Below is a small trained network, with its code and all its weights. Each question gives an input and a class and asks what happens when units are switched off, that is, made to give their printed mean instead of their output.

import numpy as np


def w(rows, s, z=0):
    codes = np.array(rows[::2]) - 128.0
    scale = np.full(codes.shape[1], s)
    scale[-1] = z or s
    return codes * scale


def f(y):
    return np.maximum(y, 0)


def log_softmax(a):
    a = a - a.max(-1, keepdims=True)
    return a - np.log(np.exp(a).sum(-1, keepdims=True))


def net(x, mask):
    res = np.array(x, float).reshape(1, 6) / 4 @ E
    y = f(res @ A[0][:, :-1].T + A[0][:, -1])
    res = res + np.where(mask, y, B[0][:, -1]) @ B[0][:, :-1]
    return log_softmax(res[-1] @ U[:, :-1].T + U[:, -1])


A, B = {}, {}
E = w([
[89,131,63,169,232],'x0',
[143,239,136,196,113],'x1',
[126,129,133,125,132],'x2',
[126,130,141,123,137],'x3',
[250,152,93,67,167],'x4',
[129,128,120,131,122],'x5',
],0.018)
A[0] = w([
[144,101,118,75,154,143],'n0',
[193,151,158,158,71,112],'n1',
[50,97,114,120,131,178],'n2',
[102,83,108,110,205,144],'n3',
[62,94,65,160,163,160],'n4',
[135,187,93,193,197,100],'n5',
[157,169,133,118,131,95],'n6',
[182,106,61,100,199,115],'n7',
[69,114,170,174,94,248],'n8',
[135,167,134,202,166,98],'n9',
[155,108,169,84,80,222],'n10',
[224,170,95,59,168,162],'n11',
[158,92,95,79,116,112],'n12',
[146,183,123,123,139,74],'n13',
[128,81,120,106,85,134],'n14',
[129,177,161,180,114,127],'n15',
[139,249,131,186,106,147],'n16',
[123,84,88,147,201,120],'n17',
[146,136,150,139,51,207],'n18',
[142,46,130,132,110,238],'n19',
[81,149,70,134,225,140],'n20',
],0.018,0.012)
B[0] = w([
[194,74,104,133,137,181],'n0',
[129,197,152,89,168,192],'n1',
[92,57,148,146,70,210],'n2',
[126,75,115,175,123,203],'n3',
[101,73,126,199,106,222],'n4',
[80,166,42,152,102,214],'n5',
[141,186,106,89,149,160],'n6',
[180,105,56,159,150,217],'n7',
[55,126,211,113,87,243],'n8',
[57,187,101,154,115,187],'n9',
[185,98,162,44,94,221],'n10',
[182,182,63,64,190,252],'n11',
[194,111,126,127,136,180],'n12',
[123,188,80,107,122,159],'n13',
[142,87,152,110,120,179],'n14',
[118,195,151,145,133,186],'n15',
[58,245,149,107,163,238],'n16',
[136,106,105,167,152,198],'n17',
[125,158,188,81,130,209],'n18',
[138,43,163,97,93,210],'n19',
[101,127,55,188,113,230],'n20',
],0.013,0.028)
U = w([
[105,55,204,47,88,253],'0',
[85,49,143,207,123,168],'1',
[86,203,252,109,122,163],'2',
[31,174,130,194,119,134],'3',
[225,98,140,35,141,128],'4',
[208,93,73,196,197,58],'5',
[155,217,147,36,184,43],'6',
[107,191,38,131,176,81],'7',
],0.012,0.0044)

Each question gives the input, the list of numbers given to net, and the class t.
The units are the neurons (one row each of A and B). Each row of codes is followed by its name. A weight is (code - 128) times the scale printed after its matrix; where a second scale follows, it is the last column's (A, B and U).
mask holds one flag per neuron, in row order. A switched-off neuron (its flag False) gives its mean, the last column of its row in B, instead of its output. The means were averaged over made-up inputs and are rounded, as every weight is.
A unit's drop is (log p(t) with every unit on - log p(t) with that unit switched off) / (log p(t) with every unit on - log p(t) with every unit switched off).
The circuit of an input: a set's keep is (log p(t) with only the set's units on - log p(t) with every unit switched off) / (log p(t) with every unit on - log p(t) with every unit switched off). Starting from the 12 units with the biggest drops (on a tie, the unit counted first), units are removed one at a time, each time the one whose removal leaves the highest keep (on an exact tie, the one counted first), for as long as the keep stays at least 0.8.
circuit, biggest first: the units of the circuit, biggest drop first
unit that matters most: the unit with the biggest drop
k most important neurons: the k neurons with the biggest drops, biggest first
drop of u: that unit's drop, to one decimal
input [0,5,-1,-5,-3,-1], class 2: circuit, biggest first : (n20)
input [-7,0,-6,-2,-7,-3], class 0: 2 most important neurons : (n16, n10)
input [-4,5,8,2,0,2], class 2: 2 most important neurons : (n11, n7)
input [0,-6,-5,6,-8,7], class 0: 2 most important neurons : (n8, n20)
input [1,0,-6,0,-5,5], class 1: 2 most important neurons : (n10, n16)
input [0,2,-3,-5,1,6], class 6: 2 most important neurons : (n20, n8)
input [8,-3,2,-7,1,-1], class 5: 2 most important neurons : (n7, n8)
input [-6,0,-3,8,-3,3], class 0: 3 most important neurons : (n16, n10, n9)
input [0,5,-6,-2,-6,-2], class 2: 2 most important neurons : (n20, n8)
input [0,8,-3,-5,6,2], class 6: 2 most important neurons : (n20, n16)
input [-7,-6,4,-6,1,-2], class 4: 2 most important neurons : (n8, n12)
input [-4,1,-8,-4,1,5], class 6: drop of n8 : 0.3
input [0,1,8,8,1,-5], class 6: drop of n20 : 0.4
input [-5,8,6,-1,0,0], class 2: unit that matters most : n11
input [4,0,-2,5,7,7], class 5: drop of n16 : 0.5
input [5,-7,7,-7,-1,7], class 1: drop of n20 : 0.0
